Below are the code and all the weights of a small trained network. Each question names an input and a class and asks about switching units off, where a switched-off unit gives its printed mean instead of its output.

import numpy as np


def w(rows, s, z=0):
    codes = np.array(rows[::2]) - 128.0
    scale = np.full(codes.shape[1], s)
    scale[-1] = z or s
    return codes * scale


def norm(h):
    return h / np.sqrt((h * h).mean(-1, keepdims=True) + 1e-5)


def f(y):
    return y / 2 * (1 + np.tanh(0.7978845608 * (y + 0.044715 * y**3)))


def log_softmax(a):
    a = a - a.max(-1, keepdims=True)
    return a - np.log(np.exp(a).sum(-1, keepdims=True))


def net(x, mask):
    res = np.array(x, float).reshape(1, 8) / 4 @ E
    u = 0
    for l in range(4):
        y = f(norm(res) @ A[l][:, :-1].T + A[l][:, -1])
        res = res + np.where(mask[u : u + 10], y, B[l][:, -1]) @ B[l][:, :-1]
        u += 10
    return log_softmax(norm(res)[-1] @ U[:, :-1].T + U[:, -1])


A, B = {}, {}
E = w([
[162,100,2],'x0',
[128,126,126],'x1',
[128,127,128],'x2',
[127,129,128],'x3',
[67,21,137],'x4',
[129,127,128],'x5',
[32,162,109],'x6',
[127,129,131],'x7',
],0.0077)
A[0] = w([
[148,196,80,76],'L0N1',
[139,11,175,187],'L0N2',
[42,2,159,2],'L0N3',
[183,61,207,72],'L0N4',
[103,216,34,45],'L0N5',
[195,169,171,93],'L0N6',
[213,81,152,151],'L0N7',
[106,135,127,106],'L0N8',
[45,253,173,6],'L0N9',
[68,225,111,64],'L0N10',
],0.0077,0.0049)
B[0] = w([
[86,137,98,156],'L0N1',
[145,44,151,253],'L0N2',
[167,157,187,176],'L0N3',
[100,156,166,155],'L0N4',
[157,110,98,177],'L0N5',
[173,157,118,171],'L0N6',
[125,3,132,207],'L0N7',
[110,149,138,113],'L0N8',
[96,208,150,187],'L0N9',
[165,201,119,166],'L0N10',
],0.0056,0.0028)
A[1] = w([
[254,199,131,22],'L1N1',
[184,117,182,253],'L1N2',
[145,86,111,5],'L1N3',
[249,247,139,55],'L1N4',
[148,138,142,124],'L1N5',
[169,82,65,142],'L1N6',
[120,175,147,97],'L1N7',
[131,128,90,108],'L1N8',
[165,113,64,103],'L1N9',
[132,122,107,74],'L1N10',
],0.0079,0.0021)
B[1] = w([
[136,73,144,205],'L1N1',
[231,154,224,206],'L1N2',
[113,109,119,119],'L1N3',
[173,47,223,255],'L1N4',
[148,122,128,133],'L1N5',
[36,221,17,189],'L1N6',
[159,254,139,139],'L1N7',
[41,175,99,134],'L1N8',
[86,173,79,163],'L1N9',
[97,99,91,118],'L1N10',
],0.0046,0.0037)
A[2] = w([
[155,161,231,199],'L2N1',
[97,142,207,196],'L2N2',
[72,2,43,1],'L2N3',
[40,79,133,156],'L2N4',
[226,36,87,166],'L2N5',
[37,86,104,84],'L2N6',
[139,214,113,97],'L2N7',
[11,68,182,114],'L2N8',
[108,114,48,123],'L2N9',
[30,73,168,126],'L2N10',
],0.0095,0.0037)
B[2] = w([
[87,122,173,254],'L2N1',
[56,152,148,203],'L2N2',
[233,68,114,197],'L2N3',
[107,73,50,171],'L2N4',
[192,239,181,247],'L2N5',
[153,80,1,153],'L2N6',
[43,113,85,160],'L2N7',
[45,66,6,183],'L2N8',
[153,73,205,172],'L2N9',
[70,141,19,172],'L2N10',
],0.0069,0.005)
A[3] = w([
[167,27,172,69],'L3N1',
[65,46,176,32],'L3N2',
[159,99,50,106],'L3N3',
[88,135,104,8],'L3N4',
[122,189,106,169],'L3N5',
[163,145,254,199],'L3N6',
[132,65,150,158],'L3N7',
[139,86,126,108],'L3N8',
[162,65,54,70],'L3N9',
[96,129,74,72],'L3N10',
],0.0089,0.0016)
B[3] = w([
[116,15,161,170],'L3N1',
[144,67,139,152],'L3N2',
[141,245,237,176],'L3N3',
[120,117,114,120],'L3N4',
[141,189,2,154],'L3N5',
[62,137,96,253],'L3N6',
[121,84,213,149],'L3N7',
[134,77,208,134],'L3N8',
[197,203,157,184],'L3N9',
[104,156,101,140],'L3N10',
],0.0053,0.0049)
U = w([
[145,164,255,27],'0',
[213,201,118,117],'1',
[59,224,170,175],'2',
[124,206,47,110],'3',
[89,45,207,72],'4',
[196,65,128,199],'5',
[29,97,101,253],'6',
[128,76,35,69],'7',
],0.024,0.0018)

Each question gives the input, the list of numbers given to net, and the class t.
The units are the neurons (one row each of A and B). Each row of codes is followed by its name. A weight is (code - 128) times the scale printed after its matrix; where a second scale follows, it is the last column's (A, B and U).
mask holds one flag per neuron, layer by layer. A switched-off neuron (its flag False) gives its mean, the last column of its row in B, instead of its output. The means were averaged over made-up inputs and are rounded, as every weight is.
A unit's drop is (log p(t) with every unit on - log p(t) with that unit switched off) / (log p(t) with every unit on - log p(t) with every unit switched off).
The circuit of an input: a set's keep is (log p(t) with only the set's units on - log p(t) with every unit switched off) / (log p(t) with every unit on - log p(t) with every unit switched off). Starting from the 12 units with the biggest drops (on a tie, the unit counted first), units are removed one at a time, each time the one whose removal leaves the highest keep (on an exact tie, the one counted first), for as long as the keep stays at least 0.8.
circuit, biggest first: the units of the circuit, biggest drop first
unit that matters most: the unit with the biggest drop
k most important neurons: the k neurons with the biggest drops, biggest first
k most important neurons of layer l: the k neurons of layer l with the biggest drops, biggest first
drop when u is switched off: that unit's drop, to one decimal
input [6,-1,-4,-6,5,6,8,2], class 7: unit that matters most -> L2N3
input [2,7,5,8,8,3,0,2], class 5: 2 most important neurons -> [L2N3; L0N2]
input [2,-1,-2,4,0,2,-6,1], class 1: 3 most important neurons -> [L2N5; L1N4; L1N6]
input [-7,-2,-3,-4,6,1,1,-1], class 6: 2 most important neurons -> [L2N8; L2N10]
input [5,-7,6,4,1,0,-1,-7], class 5: 3 most important neurons of layer 2 -> [L2N3; L2N9; L2N10]
input [8,-4,-8,-7,7,3,-2,-2], class 5: 3 most important neurons of layer 2 -> [L2N3; L2N9; L2N5]
input [3,-2,2,4,0,2,-8,4], class 1: 2 most important neurons of layer 2 -> [L2N5; L2N1]
input [0,-1,-3,2,-5,-8,-1,1], class 0: 2 most important neurons of layer 1 -> [L1N4; L1N1]
input [2,4,-8,4,8,-2,-3,5], class 5: 3 most important neurons of layer 2 -> [L2N3; L2N5; L2N1]
input [-8,-6,-2,7,1,6,5,-5], class 6: 2 most important neurons of layer 3 -> [L3N3; L3N9]
input [-8,6,4,-7,3,-7,7,-6], class 6: drop when L1N5 is switched off -> 0.0
input [-8,-1,-4,1,2,-1,-2,6], class 4: drop when L2N8 is switched off -> 0.1
input [-7,8,-7,6,7,7,3,3], class 6: drop when L2N8 is switched off -> 0.2
input [-3,2,-6,6,5,8,1,1], class 6: drop when L2N8 is switched off -> 0.6
input [-4,8,1,-3,7,-6,4,-5], class 6: circuit, biggest first -> [L2N10]
input [8,-5,2,8,-3,-8,-2,2], class 1: 3 most important neurons of layer 3 -> [L3N3; L3N6; L3N9]
